Here is a tiny trained network, its code and every weight. The questions are about switching its units off for an input and a class, where a switched-off unit gives its printed mean instead of its output.

import numpy as np


def w(rows, s, z=0):
    codes = np.array(rows[::2]) - 128.0
    scale = np.full(codes.shape[1], s)
    scale[-1] = z or s
    return codes * scale


def norm(h):
    return h / np.sqrt((h * h).mean(-1, keepdims=True) + 1e-5)


def f(y):
    return y / 2 * (1 + np.tanh(0.7978845608 * (y + 0.044715 * y**3)))


def log_softmax(a):
    a = a - a.max(-1, keepdims=True)
    return a - np.log(np.exp(a).sum(-1, keepdims=True))


def net(x, mask):
    res = np.array(x, float).reshape(1, 5) / 4 @ E
    u = 0
    for l in range(4):
        y = f(norm(res) @ A[l][:, :-1].T + A[l][:, -1])
        res = res + np.where(mask[u : u + 6], y, B[l][:, -1]) @ B[l][:, :-1]
        u += 6
    return log_softmax(norm(res)[-1] @ U[:, :-1].T + U[:, -1])


A, B = {}, {}
E = w([
[176,116,115,118],'x0',
[127,95,57,164],'x1',
[87,2,102,71],'x2',
[149,109,91,139],'x3',
[113,82,224,222],'x4',
],0.0086)
A[0] = w([
[110,150,79,118,117],'0.n1',
[147,117,72,137,169],'0.n2',
[143,152,157,186,80],'0.n3',
[73,180,121,104,102],'0.n4',
[162,128,136,141,68],'0.n5',
[135,248,86,182,251],'0.n6',
],0.011,0.0027)
B[0] = w([
[158,137,157,57,145],'0.n1',
[98,191,235,88,156],'0.n2',
[119,105,33,190,164],'0.n3',
[182,111,92,105,147],'0.n4',
[62,146,94,151,124],'0.n5',
[246,187,167,93,253],'0.n6',
],0.012,0.0066)
A[1] = w([
[57,76,104,14,110],'1.n1',
[73,138,86,88,144],'1.n2',
[89,34,142,93,194],'1.n3',
[119,172,146,212,79],'1.n4',
[106,132,123,193,5],'1.n5',
[132,165,80,8,183],'1.n6',
],0.015,0.003)
B[1] = w([
[165,111,5,186,231],'1.n1',
[193,94,84,99,145],'1.n2',
[75,139,160,85,228],'1.n3',
[176,113,85,160,174],'1.n4',
[158,131,146,83,142],'1.n5',
[137,177,96,81,254],'1.n6',
],0.02,0.0094)
A[2] = w([
[209,83,186,203,1],'2.n1',
[164,130,180,34,75],'2.n2',
[71,126,124,125,160],'2.n3',
[31,6,163,118,140],'2.n4',
[112,137,120,151,52],'2.n5',
[132,19,57,195,166],'2.n6',
],0.013,0.0015)
B[2] = w([
[100,115,102,214,236],'2.n1',
[89,188,190,133,194],'2.n2',
[100,150,104,138,146],'2.n3',
[5,59,153,89,246],'2.n4',
[128,133,127,108,116],'2.n5',
[136,201,189,103,255],'2.n6',
],0.02,0.0053)
A[3] = w([
[139,113,186,247,71],'3.n1',
[176,149,209,32,36],'3.n2',
[147,11,159,100,220],'3.n3',
[124,133,221,110,166],'3.n4',
[247,116,118,125,250],'3.n5',
[84,163,168,13,89],'3.n6',
],0.016,0.0015)
B[3] = w([
[196,6,77,183,235],'3.n1',
[179,198,216,157,210],'3.n2',
[3,209,108,159,148],'3.n3',
[124,120,49,112,169],'3.n4',
[50,88,184,101,254],'3.n5',
[121,78,205,191,253],'3.n6',
],0.017,0.0076)
U = w([
[210,228,212,117,255],'0',
[144,164,5,34,156],'1',
[209,50,130,245,48],'2',
[3,77,131,118,101],'3',
],0.013,0.0016)

Each question gives the input, the list of numbers given to net, and the class t.
The units are the neurons (one row each of A and B). Each row of codes is followed by its name. A weight is (code - 128) times the scale printed after its matrix; where a second scale follows, it is the last column's (A, B and U).
mask holds one flag per neuron, layer by layer. A switched-off neuron (its flag False) gives its mean, the last column of its row in B, instead of its output. The means were averaged over made-up inputs and are rounded, as every weight is.
A unit's drop is (log p(t) with every unit on - log p(t) with that unit switched off) / (log p(t) with every unit on - log p(t) with every unit switched off).
unit that matters most: the unit with the biggest drop
top k neurons: the k neurons with the biggest drops, biggest first
top k neurons in layer l: the k neurons of layer l with the biggest drops, biggest first
drop of u: that unit's drop, to one decimal
input [3,-7,1,-2,7], class 3: top 3 neurons	(1.n1 0.n6 1.n6)
input [5,8,1,-6,7], class 3: top 3 neurons	(1.n1 0.n6 2.n4)
input [6,8,-1,6,-5], class 0: unit that matters most	1.n1
input [5,-7,2,-1,7], class 3: top 2 neurons	(0.n6 1.n6)
input [-1,5,2,-7,-2], class 1: top 2 neurons	(0.n6 1.n1)
input [-2,-5,1,5,0], class 1: top 2 neurons	(0.n6 0.n3)
input [0,6,-8,4,0], class 0: top 3 neurons in layer 0	(0.n6 0.n2 0.n1)
input [8,8,4,5,0], class 1: top 2 neurons	(0.n6 0.n2)
input [7,-1,4,-1,3], class 3: top 2 neurons	(0.n6 1.n3)
input [1,-6,-7,-3,1], class 2: top 2 neurons	(1.n6 1.n3)
input [6,5,1,6,5], class 3: top 4 neurons	(1.n1 0.n6 1.n6 2.n4)
input [2,8,1,2,1], class 3: top 2 neurons	(0.n6 1.n3)
input [-8,-8,5,5,-3], class 1: drop of 1.n1	1.1
input [7,7,7,6,6], class 3: drop of 2.n5	0.0
input [-5,7,3,6,-3], class 1: drop of 1.n1	0.3
input [-1,-4,6,-8,-5], class 1: top neuron	(1.n1)
